[[135 134 133 156 130 128 139 133 127]
 [136 136 133 143 131 129 139 135 127]]
->
[[136 136 133 143 131 129 139 135 127]
 [135 134 133 156 130 128 139 133 127]]

[[117 129 116 152 133 134 139 129 117 120 146 140 120]
 [ 98 119 123 130 132 119 132 119 133 144 115 113 147]
 [107 122 113 115 122 117 132 122 113 124 125 122 132]
 [141 131 133 145 129 135 129 131 135 144 148 141 118]
 [133 127 136 116 119 133 147 127 122 109 119 144 129]]
->
[[141 131 133 145 129 135 129 131 135 144 148 141 118]
 [117 129 116 152 133 134 139 129 117 120 146 140 120]
 [133 127 136 116 119 133 147 127 122 109 119 144 129]
 [107 122 113 115 122 117 132 122 113 124 125 122 132]
 [ 98 119 123 130 132 119 132 119 133 144 115 113 147]]

[[104 112 123 128 122 136 126 123 108 152 127 125 120 112 127 125]
 [120 118 139 129 138 125 126 130 120 144 135 119 116 127 139 130]]
->
[[120 118 139 129 138 125 126 130 120 144 135 119 116 127 139 130]
 [104 112 123 128 122 136 126 123 108 152 127 125 120 112 127 125]]

[[109 119 150 132 128 143 138 104 118 109 113 125 116]
 [120 117 105 106 116 129 112 138 149 129 146 113 116]
 [115 130 113 128 115 104 134 122 120 158 135 117 135]
 [146 149 149 102 122 143 123 127 112 112 137 148 154]
 [134 120 104 129 136 126 128 137 124 143 135 148 128]]
->
[[146 149 149 102 122 143 123 127 112 112 137 148 154]
 [115 130 113 128 115 104 134 122 120 158 135 117 135]
 [134 120 104 129 136 126 128 137 124 143 135 148 128]
 [109 119 150 132 128 143 138 104 118 109 113 125 116]
 [120 117 105 106 116 129 112 138 149 129 146 113 116]]

[[141 142 155 130 149 141 126 131 142 147 122 124 127 145]
 [112 126 140 117 139 131 131 151 112 143 132 133 118 133]
 [122 129 117 111 128 144 115 132 134 136 122 151 113 117]
 [134 115 132 139 143 118 116 142 115 124 108 133 135 123]]
->
[[141 142 155 130 149 141 126 131 142 147 122 124 127 145]
 [122 129 117 111 128 144 115 132 134 136 122 151 113 117]
 [112 126 140 117 139 131 131 151 112 143 132 133 118 133]
 [134 115 132 139 143 118 116 142 115 124 108 133 135 123]]

[[117 136 100 132 107 137 126 115 149 133 110 117 129 116 116 132]
 [132 118 129 127 132 127 135 136 142 135 144 118 129 120 134 128]
 [134 132 132 128 126 135 130 127 139 121 121 122 125 112 122 131]
 [140 138 147 125 128 120 126 119 109 116 111 144 122 133 126 128]]
->
[[140 138 147 125 128 120 126 119 109 116 111 144 122 133 126 128]
 [117 136 100 132 107 137 126 115 149 133 110 117 129 116 116 132]
 [134 132 132 128 126 135 130 127 139 121 121 122 125 112 122 131]
 [132 118 129 127 132 127 135 136 142 135 144 118 129 120 134 128]]

[[135 152 128 134 144 130 123]
 [119 113 131 133 128 127 133]
 [124 114 126 129 124 124 136]
 [137 155 126 129 141 131 119]
 [120 131 129 135 141 128 126]
 [121 119 152 136 114 132 133]
 [115 115 134 135 130 129 130]]
->
[[137 155 126 129 141 131 119]
 [135 152 128 134 144 130 123]
 [120 131 129 135 141 128 126]
 [121 119 152 136 114 132 133]
 [115 115 134 135 130 129 130]
 [124 114 126 129 124 124 136]
 [119 113 131 133 128 127 133]]

[[118 120 139 127 139 140 116 119 119 106 123 122 121 127 128]
 [137 131 133 117 147 132 119 130 132 112 130 124 121 119 126]
 [134 136 148 130 137 129 126 124 117 114 110 114 119 130 144]
 [150 142 148 131 142 133 126 124 118 109 113 115 118 128 144]]
->
[[150 142 148 131 142 133 126 124 118 109 113 115 118 128 144]
 [134 136 148 130 137 129 126 124 117 114 110 114 119 130 144]
 [137 131 133 117 147 132 119 130 132 112 130 124 121 119 126]
 [118 120 139 127 139 140 116 119 119 106 123 122 121 127 128]]

[[119 128 118 128 121 138 122 145]
 [125 132 117 136 114 115 132 131]
 [132 149 120 129 128 139 118 114]]
->
[[132 149 120 129 128 139 118 114]
 [125 132 117 136 114 115 132 131]
 [119 128 118 128 121 138 122 145]]
